Below is a small trained network, with its code and all its weights. Each question gives an input and a target symbol and asks what happens when units are switched off, that is, made to give their printed mean instead of their output.

import numpy as np


def w(rows, s, z=0):
    codes = np.array(rows[::2]) - 128.0
    scale = np.full(codes.shape[1], s)
    scale[-1] = z or s
    return codes * scale


def norm(h):
    return h / np.sqrt((h * h).mean(-1, keepdims=True) + 1e-5)


def f(y):
    return np.maximum(y, 0)


def softmax(a):
    e = np.exp(a - a.max(-1, keepdims=True))
    return e / e.sum(-1, keepdims=True)


def log_softmax(a):
    a = a - a.max(-1, keepdims=True)
    return a - np.log(np.exp(a).sum(-1, keepdims=True))


def net(x, mask):
    ids = ['αγδεζηθλμξπστψ'.index(c) for c in x.split()]
    T = len(ids)
    res = E[ids] + P[:T]
    u = 0
    for l in range(2):
        q, k, v = (norm(res) @ M[l].T for M in (Q, K, V))
        z = softmax(np.where(np.tri(T) > 0, q @ k.T / 4**0.5, -1e9)) @ v
        res = res + np.where(mask[u], z, O[l][:, -1]) @ O[l][:, :-1]
        u += 1
        y = f(norm(res) @ A[l][:, :-1].T + A[l][:, -1])
        res = res + np.where(mask[u : u + 8], y, B[l][:, -1]) @ B[l][:, :-1]
        u += 8
    return log_softmax(norm(res)[-1] @ U[:, :-1].T + U[:, -1])


Q, K, V, O, A, B = {}, {}, {}, {}, {}, {}
E = w([
[154,89,67,104,163,174,160],'α',
[119,229,110,66,176,123,99],'γ',
[226,166,112,118,66,112,206],'δ',
[220,144,124,201,27,94,157],'ε',
[73,129,132,31,98,153,62],'ζ',
[133,141,167,49,92,154,179],'η',
[123,253,113,66,178,118,90],'θ',
[125,64,162,169,122,127,122],'λ',
[162,117,54,98,136,42,96],'μ',
[145,125,61,114,172,164,99],'ξ',
[47,85,73,165,102,122,72],'π',
[58,153,101,119,146,115,40],'σ',
[164,179,97,200,148,95,85],'τ',
[72,208,119,177,72,218,186],'ψ',
],0.015)
P = w([
[204,112,127,71,28,216,2],'0',
[160,136,110,103,60,173,65],'1',
[145,150,105,119,88,152,89],'2',
[133,160,111,120,113,138,103],'3',
[124,160,113,126,138,134,115],'4',
[118,161,117,128,152,126,127],'5',
[112,162,115,128,166,116,132],'6',
[110,169,114,126,178,107,136],'7',
[107,171,111,129,188,97,141],'8',
],0.0071)
Q[0] = w([
[2,125,141,81,179,186,47],'0.h0',
[106,169,84,86,101,114,160],'0.h0',
[74,127,4,190,170,71,146],'0.h0',
[141,96,63,107,50,74,43],'0.h0',
],0.0056)
K[0] = w([
[2,148,163,60,173,179,62],'0.h0',
[115,198,84,114,145,91,215],'0.h0',
[16,106,26,182,240,10,176],'0.h0',
[138,123,17,162,94,153,11],'0.h0',
],0.0045)
V[0] = w([
[122,168,172,32,41,128,156],'0.h0',
[154,99,136,97,156,133,155],'0.h0',
[136,131,19,72,108,147,85],'0.h0',
[132,36,254,120,161,145,90],'0.h0',
],0.0055)
O[0] = w([
[62,103,23,57,99,67,60,136],'0.h0',
[158,70,89,118,118,114,155,125],'0.h0',
[110,83,153,19,233,157,58,254],'0.h0',
[74,189,75,183,159,130,255,164],'0.h0',
],0.0048,0.0029)
A[0] = w([
[80,97,143,140,63,171,110,94],'0.n0',
[126,67,86,136,122,115,29,120],'0.n1',
[141,91,215,97,68,150,68,69],'0.n2',
[90,112,90,89,116,31,133,47],'0.n3',
[107,140,1,151,117,110,110,57],'0.n4',
[83,120,151,92,87,100,96,1],'0.n5',
[105,139,145,169,142,143,180,31],'0.n6',
[83,136,84,120,163,29,92,45],'0.n7',
],0.0085,0.0032)
B[0] = w([
[81,48,166,119,142,120,98,203],'0.n0',
[126,155,254,165,116,142,145,252],'0.n1',
[136,142,223,149,34,108,189,195],'0.n2',
[200,97,64,133,193,100,159,156],'0.n3',
[154,128,234,125,116,205,162,169],'0.n4',
[88,123,105,106,217,165,191,154],'0.n5',
[107,93,61,110,166,74,53,188],'0.n6',
[131,104,204,111,79,176,63,173],'0.n7',
],0.0066,0.004)
Q[1] = w([
[52,114,173,155,171,125,146],'1.h0',
[147,194,188,121,83,146,142],'1.h0',
[128,113,96,168,148,2,129],'1.h0',
[176,141,136,153,168,182,105],'1.h0',
],0.012)
K[1] = w([
[44,203,108,194,216,180,227],'1.h0',
[79,85,250,86,36,88,40],'1.h0',
[155,255,41,172,157,25,219],'1.h0',
[203,103,146,197,149,180,37],'1.h0',
],0.0065)
V[1] = w([
[160,78,74,49,44,158,172],'1.h0',
[64,54,131,101,195,181,180],'1.h0',
[168,74,82,114,178,83,166],'1.h0',
[83,57,153,127,132,2,104],'1.h0',
],0.0057)
O[1] = w([
[141,253,129,182,254,38,192,149],'1.h0',
[147,195,227,190,148,141,154,254],'1.h0',
[170,104,191,158,203,120,60,23],'1.h0',
[161,59,201,26,87,38,91,105],'1.h0',
],0.0051,0.0024)
A[1] = w([
[167,67,116,64,82,200,160,52],'1.n0',
[93,223,118,140,121,97,71,69],'1.n1',
[66,71,58,133,187,19,127,165],'1.n2',
[134,152,36,81,172,142,69,186],'1.n3',
[124,72,117,121,60,142,61,142],'1.n4',
[121,119,91,161,114,144,154,149],'1.n5',
[124,95,164,163,81,12,135,39],'1.n6',
[115,104,155,173,197,114,161,1],'1.n7',
],0.011,0.0051)
B[1] = w([
[129,248,229,157,120,127,50,206],'1.n0',
[157,30,57,100,68,193,107,186],'1.n1',
[43,222,80,179,146,27,117,222],'1.n2',
[166,73,81,162,197,139,254,250],'1.n3',
[144,77,63,157,221,117,189,253],'1.n4',
[159,93,122,130,113,173,180,167],'1.n5',
[135,62,134,41,106,131,254,226],'1.n6',
[113,83,103,53,211,160,214,194],'1.n7',
],0.0079,0.0044)
U = w([
[183,134,187,99,97,213,141,246],'α',
[96,94,39,114,170,123,145,164],'γ',
[207,165,103,164,50,63,157,75],'δ',
[130,59,138,141,90,106,221,83],'ε',
[60,195,149,50,133,116,131,112],'ζ',
[132,249,94,86,96,76,138,135],'η',
[121,106,14,30,137,149,109,27],'θ',
[43,76,197,229,125,69,170,110],'λ',
[201,97,174,113,190,38,59,52],'μ',
[144,212,164,223,213,177,119,72],'ξ',
[52,87,165,166,134,154,55,85],'π',
[52,118,128,78,139,138,44,105],'σ',
[160,114,59,248,104,125,41,141],'τ',
[37,184,74,180,48,214,165,40],'ψ',
],0.011)

Each question gives the input, a string of symbols that net reads in full, and the target symbol t.
The units are the heads (4 rows each of Q, K, V and O) and the neurons (one row each of A and B). Each row of codes is followed by its name. A weight is (code - 128) times the scale printed after its matrix; where a second scale follows, it is the last column's (O, A, B and U).
mask holds one flag per unit, layer by layer, with each layer's heads first. A switched-off unit (its flag False) gives its mean, the last column of its rows in O or B, instead of its output. The means were averaged over made-up inputs and are rounded, as every weight is.
A unit's drop is (log p(t) with every unit on - log p(t) with that unit switched off) / (log p(t) with every unit on - log p(t) with every unit switched off).
The circuit of an input: a set's keep is (log p(t) with only the set's units on - log p(t) with every unit switched off) / (log p(t) with every unit on - log p(t) with every unit switched off). Starting from the 12 units with the biggest drops (on a tie, the unit counted first), units are removed one at a time, each time the one whose removal leaves the highest keep (on an exact tie, the one counted first), for as long as the keep stays at least 0.8.
circuit, biggest first: the units of the circuit, biggest drop first
top k neurons: the k neurons with the biggest drops, biggest first
top k neurons in layer l: the k neurons of layer l with the biggest drops, biggest first
input α λ λ μ, target α: top 3 neurons : [1.n2, 0.n1, 0.n4]
input λ γ ξ λ, target γ: top 3 neurons : [0.n6, 1.n4, 0.n1]
input λ σ λ λ π λ λ θ, target α: circuit, biggest first : [1.n2, 1.n1]
input α α α λ, target α: circuit, biggest first : [1.n2, 1.n3]
input α α γ λ ε λ γ, target γ: top 2 neurons in layer 1 : [1.n3, 1.n1]
input λ ε η μ μ η, target γ: circuit, biggest first : [0.h0, 0.n3]
input λ λ ε σ ε λ λ λ μ, target α: circuit, biggest first : [0.n4, 0.n7]
input τ η θ α ε α λ η, target γ: top 4 neurons in layer 0 : [0.n1, 0.n3, 0.n4, 0.n7]
input λ α γ λ α α θ θ, target γ: circuit, biggest first : [1.n1]
input ξ λ α ξ σ λ α λ, target ξ: circuit, biggest first : [1.h0, 0.n6, 0.h0, 0.n1]
input λ γ ε η μ δ τ θ, target θ: top 2 neurons : [1.n1, 0.n7]
input ε ε λ η λ λ α, target α: circuit, biggest first : [0.n4, 1.n0]
input η ζ ξ δ τ θ α, target ξ: top 2 neurons in layer 1 : [1.n0, 1.n6]
input γ λ λ α γ, target γ: circuit, biggest first : [1.n3]
input π η γ λ λ α τ θ, target γ: top 2 neurons in layer 1 : [1.n3, 1.n0]
input λ π λ λ τ, target α: circuit, biggest first : [0.n4, 1.n1]
input λ α μ, target μ: circuit, biggest first : [0.h0, 0.n1]
input λ λ λ η γ, target α: top 3 neurons : [1.n2, 0.n7, 0.n4]
input η τ δ λ δ σ λ λ α, target α: top 2 neurons in layer 1 : [1.n2, 1.n0]
input ξ ψ λ λ λ λ η, target η: top neuron : [1.n0]
input λ η λ, target γ: circuit, biggest first : [0.h0, 1.n7, 0.n6, 0.n2]
input θ α π α λ, target α: top 3 neurons in layer 1 : [1.n2, 1.n6, 1.n3]
input λ θ δ α, target ξ: top 3 neurons in layer 1 : [1.n6, 1.n0, 1.n1]
input α α α γ α λ λ τ, target τ: top 2 neurons : [1.n6, 1.n1]
input ξ η λ λ λ τ, target τ: top 2 neurons in layer 1 : [1.n6, 1.n7]
input λ λ σ η ε λ λ ξ, target α: top 2 neurons in layer 1 : [1.n2, 1.n4]
input τ π σ ψ η λ η, target η: top neuron in layer 0 : [0.n6]
